Below is a small trained network, with its code and all its weights. Each question gives an input and a target symbol and asks what happens when units are switched off, that is, made to give their printed mean instead of their output.

import numpy as np


def w(rows, s, z=0):
    codes = np.array(rows[::2]) - 128.0
    scale = np.full(codes.shape[1], s)
    scale[-1] = z or s
    return codes * scale


def softmax(a):
    e = np.exp(a - a.max(-1, keepdims=True))
    return e / e.sum(-1, keepdims=True)


def log_softmax(a):
    a = a - a.max(-1, keepdims=True)
    return a - np.log(np.exp(a).sum(-1, keepdims=True))


def net(x, mask):
    ids = ['ΓΘΞΣΨδεημπτφω'.index(c) for c in x.split()]
    T = len(ids)
    res = E[ids] + P[:T]
    u = 0
    for l in range(2):
        r = res
        for j in range(3):
            rows = slice(4 * j, 4 * j + 4)
            q, k, v = (r @ M[l][rows].T for M in (Q, K, V))
            z = softmax(np.where(np.tri(T) > 0, q @ k.T / 4**0.5, -1e9)) @ v
            o = O[l][rows]
            res = res + np.where(mask[u + j], z, o[:, -1]) @ o[:, :-1]
        u += 3
    return log_softmax(res[-1] @ U[:, :-1].T + U[:, -1])


Q, K, V, O = {}, {}, {}, {}
E = w([
[110,239,42,73,42,100,159,90,186,103,154],'Γ',
[153,8,4,175,87,181,160,209,69,104,119],'Θ',
[21,107,179,182,73,166,145,78,153,135,153],'Ξ',
[135,99,82,122,95,81,147,6,157,129,82],'Σ',
[135,201,118,142,192,82,126,137,207,155,84],'Ψ',
[176,162,113,109,100,170,99,54,194,146,192],'δ',
[107,140,119,189,46,117,34,110,231,115,58],'ε',
[161,90,201,241,148,95,136,113,197,195,137],'η',
[123,146,122,102,148,116,245,96,158,175,212],'μ',
[34,137,131,148,114,12,107,161,125,160,116],'π',
[84,201,131,154,105,169,142,212,172,210,182],'τ',
[119,187,164,203,126,161,170,84,141,75,63],'φ',
[106,97,103,137,130,172,179,86,230,207,18],'ω',
],0.012)
P = w([
[186,71,112,33,139,113,15,144,134,6,21],'0',
[94,123,178,223,49,119,157,154,148,125,131],'1',
[101,140,153,237,51,106,163,141,140,132,128],'2',
[114,141,124,233,50,115,160,110,136,157,111],'3',
[99,157,113,254,51,112,165,98,127,152,122],'4',
[118,151,94,236,47,116,159,92,134,164,98],'5',
[99,172,95,251,40,119,170,77,127,151,103],'6',
[113,161,91,244,39,113,154,78,141,176,79],'7',
],0.0049)
Q[0] = w([
[93,145,99,163,46,146,76,85,140,76,89],'0.h1',
[187,84,155,128,151,190,133,23,146,129,127],'0.h1',
[49,120,254,112,202,101,100,159,64,117,94],'0.h1',
[201,193,198,155,221,74,171,205,106,98,135],'0.h1',
[60,142,63,197,66,55,140,89,186,146,82],'0.h2',
[99,156,144,71,129,188,120,149,89,123,126],'0.h2',
[65,156,56,184,100,110,132,147,159,132,91],'0.h2',
[231,130,153,107,167,173,150,114,113,81,179],'0.h2',
[95,108,170,139,102,172,197,119,174,243,113],'0.h3',
[136,128,206,76,209,125,131,146,93,133,159],'0.h3',
[85,78,134,102,182,179,150,149,164,231,129],'0.h3',
[150,105,225,77,206,91,69,132,143,123,163],'0.h3',
],0.0077)
K[0] = w([
[116,85,104,154,58,146,127,125,42,49,81],'0.h1',
[176,47,115,124,111,194,139,48,174,131,121],'0.h1',
[14,129,254,167,156,89,109,131,186,144,95],'0.h1',
[144,252,252,62,212,91,81,94,159,129,133],'0.h1',
[162,43,97,111,175,168,117,138,61,51,110],'0.h2',
[22,197,105,147,59,101,169,155,97,187,168],'0.h2',
[187,82,91,128,117,202,124,154,98,114,123],'0.h2',
[115,201,202,76,160,96,155,72,171,166,158],'0.h2',
[181,70,84,144,134,160,108,152,90,94,135],'0.h3',
[66,132,124,216,61,175,177,131,93,202,170],'0.h3',
[184,28,104,201,83,124,105,195,17,149,134],'0.h3',
[123,138,181,238,44,104,154,110,156,192,141],'0.h3',
],0.0078)
V[0] = w([
[68,151,179,159,129,138,85,33,202,155,90],'0.h1',
[139,117,139,98,104,165,192,44,245,161,153],'0.h1',
[163,125,114,73,189,142,181,86,105,110,180],'0.h1',
[158,147,109,136,124,53,142,127,141,123,136],'0.h1',
[198,2,122,135,132,158,113,159,35,92,146],'0.h2',
[93,56,166,156,137,61,70,65,145,156,131],'0.h2',
[113,119,141,122,163,171,196,147,136,142,212],'0.h2',
[143,109,98,139,190,77,159,189,107,160,145],'0.h2',
[144,145,179,153,144,119,139,56,123,117,110],'0.h3',
[64,118,93,105,117,185,173,118,116,123,96],'0.h3',
[188,92,139,173,133,218,199,149,98,131,139],'0.h3',
[78,104,122,213,83,112,143,127,82,115,173],'0.h3',
],0.0076)
O[0] = w([
[134,212,143,138,117,68,150,216,131,145,152,197],'0.h1',
[110,188,115,197,78,24,73,193,159,148,90,221],'0.h1',
[31,135,124,74,81,85,50,129,90,104,28,2],'0.h1',
[125,85,155,118,177,112,138,116,229,203,69,144],'0.h1',
[113,183,140,121,132,186,94,79,35,181,2,153],'0.h2',
[87,143,117,89,60,201,180,38,184,177,160,133],'0.h2',
[36,96,140,167,102,97,79,152,55,120,143,39],'0.h2',
[99,60,181,103,200,88,159,88,76,136,54,64],'0.h2',
[122,208,178,116,137,99,129,44,38,71,63,142],'0.h3',
[189,132,158,62,64,103,201,238,126,157,52,133],'0.h3',
[25,186,103,181,150,105,137,177,142,160,99,76],'0.h3',
[26,113,146,108,86,219,181,129,173,116,164,84],'0.h3',
],0.0058,0.0041)
Q[1] = w([
[165,154,107,199,73,148,127,115,239,158,149],'1.h1',
[137,119,115,102,50,52,194,112,169,82,185],'1.h1',
[72,51,213,96,179,67,100,116,117,96,146],'1.h1',
[165,79,74,192,89,128,180,41,98,145,76],'1.h1',
[113,170,139,88,147,112,5,103,132,67,122],'1.h2',
[181,158,102,179,103,115,176,65,136,175,144],'1.h2',
[110,134,150,172,105,152,120,150,154,6,98],'1.h2',
[171,166,78,133,82,96,110,133,205,254,162],'1.h2',
[98,75,133,112,64,90,211,141,145,81,181],'1.h3',
[114,124,171,26,135,169,127,82,88,93,168],'1.h3',
[168,66,119,185,87,110,190,53,210,96,116],'1.h3',
[88,125,147,23,214,109,54,139,94,130,130],'1.h3',
],0.0075)
K[1] = w([
[177,81,96,83,178,171,71,137,119,66,96],'1.h1',
[146,123,150,69,166,133,54,107,177,93,86],'1.h1',
[97,222,214,91,74,65,131,91,212,162,135],'1.h1',
[118,82,125,127,119,106,181,67,65,124,97],'1.h1',
[170,178,130,134,114,102,136,141,165,156,161],'1.h2',
[191,105,109,133,181,172,107,64,102,64,92],'1.h2',
[85,185,213,130,210,94,150,129,147,115,103],'1.h2',
[201,61,95,90,149,129,113,166,143,85,125],'1.h2',
[107,104,170,98,84,136,163,109,128,97,141],'1.h3',
[140,121,155,186,66,96,171,133,175,142,178],'1.h3',
[189,57,81,77,133,124,132,100,103,1,76],'1.h3',
[111,183,165,181,128,89,175,63,143,149,144],'1.h3',
],0.0098)
V[1] = w([
[136,66,87,104,209,95,104,160,173,175,178],'1.h1',
[108,137,140,88,128,33,100,1,108,123,73],'1.h1',
[110,145,76,114,60,117,40,153,123,136,136],'1.h1',
[119,149,156,155,95,90,181,109,167,247,80],'1.h1',
[218,158,109,108,100,137,152,152,194,119,116],'1.h2',
[94,120,181,155,170,169,117,109,124,156,148],'1.h2',
[101,114,126,219,153,104,141,194,140,128,132],'1.h2',
[137,215,158,138,165,137,48,69,110,180,128],'1.h2',
[194,106,77,197,155,136,59,146,160,144,114],'1.h3',
[169,207,176,122,183,116,169,100,165,60,101],'1.h3',
[140,154,153,190,136,156,101,114,157,191,197],'1.h3',
[93,152,116,134,17,144,161,127,158,127,166],'1.h3',
],0.0081)
O[1] = w([
[113,26,142,134,60,94,163,3,128,115,131,131],'1.h1',
[230,84,214,170,127,187,78,177,149,134,106,118],'1.h1',
[163,119,114,161,125,90,230,171,134,127,12,132],'1.h1',
[169,169,217,81,122,162,141,87,96,241,156,103],'1.h1',
[92,107,155,116,180,135,111,87,40,93,137,254],'1.h2',
[93,178,121,72,49,144,130,125,193,134,165,74],'1.h2',
[58,87,154,133,50,76,75,201,102,218,138,95],'1.h2',
[116,137,192,74,116,154,176,172,214,31,28,128],'1.h2',
[98,117,174,13,112,104,165,110,74,103,79,246],'1.h3',
[47,132,75,61,174,203,28,135,88,136,101,174],'1.h3',
[85,219,123,121,5,152,165,108,107,81,133,129],'1.h3',
[192,134,67,182,74,224,163,133,99,155,115,112],'1.h3',
],0.0069,0.0088)
U = w([
[132,10,47,215,124,135,123,148,36,93,98,124],'Γ',
[51,99,95,123,182,142,204,84,190,198,70,82],'Θ',
[152,171,52,214,78,158,148,142,103,156,115,125],'Ξ',
[233,140,175,151,159,177,147,103,125,134,113,51],'Σ',
[36,46,192,141,92,94,30,84,149,74,85,124],'Ψ',
[148,145,179,124,87,57,210,192,150,1,65,159],'δ',
[93,170,78,101,135,165,183,41,83,91,112,3],'ε',
[82,102,210,78,20,188,125,135,176,148,115,201],'η',
[175,83,171,203,87,24,69,199,186,160,120,213],'μ',
[153,117,109,161,156,115,144,52,219,78,223,168],'π',
[80,115,97,96,95,7,195,164,163,113,166,168],'τ',
[53,174,78,145,192,113,47,167,146,110,110,169],'φ',
[167,163,189,90,106,50,133,129,11,228,98,99],'ω',
],0.0039,0.0042)

Each question gives the input, a string of symbols that net reads in full, and the target symbol t.
The units are the heads (4 rows each of Q, K, V and O). Each row of codes is followed by its name. A weight is (code - 128) times the scale printed after its matrix; where a second scale follows, it is the last column's (O and U).
mask holds one flag per head, layer by layer. A switched-off head (its flag False) gives its mean, the last column of its rows in O, instead of its output. The means were averaged over made-up inputs and are rounded, as every weight is.
A unit's drop is (log p(t) with every unit on - log p(t) with that unit switched off) / (log p(t) with every unit on - log p(t) with every unit switched off).
The circuit of an input: a set's keep is (log p(t) with only the set's units on - log p(t) with every unit switched off) / (log p(t) with every unit on - log p(t) with every unit switched off). Starting from all 6 units, units are removed one at a time, each time the one whose removal leaves the highest keep (on an exact tie, the one counted first), for as long as the keep stays at least 0.8.
units of the circuit, in order: the units of the circuit, biggest drop first
most important unit: the unit with the biggest drop
which heads matter: for each layer, one digit per head in row order, 1 if its drop is at least 0.15 and else 0, layers parted by /
input φ ω Γ Ξ φ ω, target φ: units of the circuit, in order -> 1.h3, 1.h1, 0.h1
input φ δ ε δ ω η Θ Ψ, target φ: units of the circuit, in order -> 0.h2, 1.h1, 0.h1, 1.h3
input π μ φ Γ φ δ δ, target π: most important unit -> 0.h2
input Σ Θ π τ, target Ξ: which heads matter -> 011 / 011
input μ π φ Ψ, target μ: units of the circuit, in order -> 0.h2, 0.h1, 1.h3, 1.h2
input ω ω δ φ, target ω: which heads matter -> 101 / 110
input φ Γ δ Ξ, target φ: units of the circuit, in order -> 1.h3, 1.h1, 0.h1
input Ψ τ δ π, target Ψ: units of the circuit, in order -> 1.h3, 1.h1, 0.h3, 0.h2
input Γ δ τ Ξ ω Γ φ Ψ, target Γ: units of the circuit, in order -> 1.h2, 0.h2, 1.h1, 1.h3
input ω Ξ Ψ δ, target ω: units of the circuit, in order -> 1.h1, 0.h1, 0.h3
input Σ δ Ξ Σ φ Ξ, target Σ: units of the circuit, in order -> 1.h1, 1.h2, 0.h2, 0.h3
input φ Ξ δ Θ δ Ξ, target η: which heads matter -> 110 / 010
input μ δ η η π, target μ: units of the circuit, in order -> 0.h1, 0.h2, 1.h3, 1.h2
input ω ε η ε δ, target ω: most important unit -> 1.h1
input τ Ψ Θ ω φ ω Σ, target Σ: units of the circuit, in order -> 0.h1, 0.h2, 1.h1
input δ τ Θ Σ Ξ, target η: units of the circuit, in order -> 0.h2, 1.h2, 0.h1, 1.h1
input φ δ Θ ω δ Θ Θ π, target ω: which heads matter -> 010 / 100
input Σ Γ Γ δ, target Σ: units of the circuit, in order -> 1.h1, 1.h2, 0.h3
input Θ φ ε Σ ω δ Σ π, target ω: which heads matter -> 011 / 100
input φ ε φ, target φ: units of the circuit, in order -> 1.h3, 1.h1, 0.h3
input φ δ Θ π φ δ, target π: most important unit -> 0.h1
input Ξ ω Γ μ Γ, target Ξ: which heads matter -> 010 / 001
input φ φ φ δ ω, target φ: units of the circuit, in order -> 1.h3, 1.h1, 0.h1
input φ μ η Ξ ε Ψ δ, target φ: units of the circuit, in order -> 1.h3, 1.h1, 0.h1
input η Θ ω Σ φ, target δ: which heads matter -> 010 / 011
input δ Ψ η Γ δ π η, target δ: which heads matter -> 101 / 110
input ε ε ε Γ π ε Ψ φ, target ε: most important unit -> 0.h2
input η Θ η φ φ ε π μ, target τ: which heads matter -> 001 / 111
input ω Ψ μ μ η ω, target ω: which heads matter -> 101 / 110
